Here is a tiny trained network, its code and every weight. The questions are about switching its units off for an input and a target symbol, where a switched-off unit gives its printed mean instead of its output.

import numpy as np


def w(rows, s, z=0):
    codes = np.array(rows[::2]) - 128.0
    scale = np.full(codes.shape[1], s)
    scale[-1] = z or s
    return codes * scale


def norm(h):
    return h / np.sqrt((h * h).mean(-1, keepdims=True) + 1e-5)


def softmax(a):
    e = np.exp(a - a.max(-1, keepdims=True))
    return e / e.sum(-1, keepdims=True)


def log_softmax(a):
    a = a - a.max(-1, keepdims=True)
    return a - np.log(np.exp(a).sum(-1, keepdims=True))


def net(x, mask):
    ids = ['Ωγεζλμπσ'.index(c) for c in x.split()]
    T = len(ids)
    res = E[ids] + P[:T]
    u = 0
    for l in range(2):
        r = norm(res)
        for j in range(3):
            rows = slice(2 * j, 2 * j + 2)
            q, k, v = (r @ M[l][rows].T for M in (Q, K, V))
            z = softmax(np.where(np.tri(T) > 0, q @ k.T / 2**0.5, -1e9)) @ v
            o = O[l][rows]
            res = res + np.where(mask[u + j], z, o[:, -1]) @ o[:, :-1]
        u += 3
    return log_softmax(norm(res)[-1] @ U[:, :-1].T + U[:, -1])


Q, K, V, O = {}, {}, {}, {}
E = w([
[161,172,175,137],'Ω',
[147,172,121,182],'γ',
[134,49,6,138],'ε',
[134,103,54,174],'ζ',
[109,204,158,162],'λ',
[86,74,169,108],'μ',
[41,186,125,178],'π',
[126,151,114,117],'σ',
],0.02)
P = w([
[58,177,141,254],'0',
[81,173,111,188],'1',
[90,165,116,151],'2',
[108,149,97,115],'3',
[123,138,106,96],'4',
[135,132,105,84],'5',
[137,122,97,92],'6',
],0.0099)
Q[0] = w([
[145,74,186,167],'L0H0',
[115,3,129,174],'L0H0',
[178,143,145,73],'L0H1',
[121,107,115,71],'L0H1',
[168,98,171,111],'L0H2',
[100,160,111,50],'L0H2',
],0.014)
K[0] = w([
[171,63,140,123],'L0H0',
[119,10,35,150],'L0H0',
[174,96,136,164],'L0H1',
[155,105,163,144],'L0H1',
[124,90,128,145],'L0H2',
[133,168,43,77],'L0H2',
],0.014)
V[0] = w([
[179,187,147,112],'L0H0',
[119,159,136,143],'L0H0',
[246,114,100,117],'L0H1',
[90,182,72,126],'L0H1',
[173,78,158,152],'L0H2',
[128,158,95,131],'L0H2',
],0.011)
O[0] = w([
[220,74,131,152,106],'L0H0',
[164,90,172,172,165],'L0H0',
[154,181,79,97,2],'L0H1',
[130,81,180,234,224],'L0H1',
[160,227,77,13,61],'L0H2',
[91,3,147,77,172],'L0H2',
],0.007,0.0071)
Q[1] = w([
[106,188,124,8],'L1H0',
[207,231,87,6],'L1H0',
[144,81,223,219],'L1H1',
[109,247,165,98],'L1H1',
[117,72,191,120],'L1H2',
[123,38,142,208],'L1H2',
],0.014)
K[1] = w([
[94,108,126,199],'L1H0',
[106,110,128,218],'L1H0',
[118,40,106,213],'L1H1',
[118,211,51,111],'L1H1',
[98,95,133,152],'L1H2',
[105,38,102,7],'L1H2',
],0.017)
V[1] = w([
[48,63,54,88],'L1H0',
[21,170,195,154],'L1H0',
[160,47,177,87],'L1H1',
[104,251,72,154],'L1H1',
[183,161,63,173],'L1H2',
[178,108,170,133],'L1H2',
],0.013)
O[1] = w([
[10,52,19,96,139],'L1H0',
[127,97,169,15,254],'L1H0',
[30,220,198,187,123],'L1H1',
[194,60,164,52,61],'L1H1',
[166,108,55,254,62],'L1H2',
[118,144,189,154,102],'L1H2',
],0.0097,0.0095)
U = w([
[151,178,150,108,130],'Ω',
[140,60,174,124,32],'γ',
[145,135,63,116,156],'ε',
[118,24,127,145,7],'ζ',
[115,126,149,90,158],'λ',
[91,162,140,2,144],'μ',
[54,119,169,143,111],'π',
[102,62,183,114,186],'σ',
],0.015,0.011)

Each question gives the input, a string of symbols that net reads in full, and the target symbol t.
The units are the heads (2 rows each of Q, K, V and O). Each row of codes is followed by its name. A weight is (code - 128) times the scale printed after its matrix; where a second scale follows, it is the last column's (O and U).
mask holds one flag per head, layer by layer. A switched-off head (its flag False) gives its mean, the last column of its rows in O, instead of its output. The means were averaged over made-up inputs and are rounded, as every weight is.
A unit's drop is (log p(t) with every unit on - log p(t) with that unit switched off) / (log p(t) with every unit on - log p(t) with every unit switched off).
The circuit of an input: a set's keep is (log p(t) with only the set's units on - log p(t) with every unit switched off) / (log p(t) with every unit on - log p(t) with every unit switched off). Starting from all 6 units, units are removed one at a time, each time the one whose removal leaves the highest keep (on an exact tie, the one counted first), for as long as the keep stays at least 0.8.
circuit, biggest first: the units of the circuit, biggest drop first
most important unit: the unit with the biggest drop
heads that matter: for each layer, one digit per head in row order, 1 if its drop is at least 0.15 and else 0, layers parted by /
drop when u is switched off: that unit's drop, to one decimal
input μ ζ Ω ζ ε ζ, target ε: circuit, biggest first -> L1H2, L0H1
input ζ μ μ ζ Ω Ω λ, target Ω: circuit, biggest first -> L1H0
input σ ζ π Ω σ ζ, target π: heads that matter -> 000 / 010
input Ω Ω ζ ζ ζ ε σ, target π: heads that matter -> 000 / 010
input ζ ζ σ ζ, target π: heads that matter -> 101 / 010
input ζ γ π, target σ: heads that matter -> 000 / 010
input ζ μ σ γ, target μ: heads that matter -> 000 / 101
input ζ Ω σ σ μ ζ Ω, target Ω: circuit, biggest first -> L1H0, L0H1
input Ω π λ σ ζ Ω, target Ω: heads that matter -> 000 / 100
input σ ε σ μ π ζ γ, target μ: heads that matter -> 100 / 101
input σ λ λ σ, target π: circuit, biggest first -> L1H1, L0H0
input μ ζ ζ Ω ζ ζ, target ε: circuit, biggest first -> L1H2, L0H2
input Ω λ ε, target ε: drop when L0H1 is switched off -> 0.1
input ζ μ μ ζ μ μ, target μ: drop when L0H2 is switched off -> 0.1
input μ μ λ, target μ: drop when L1H0 is switched off -> 0.3
input ζ ζ Ω γ, target Ω: drop when L0H2 is switched off -> 0.0
input π ζ μ, target μ: most important unit -> L1H2
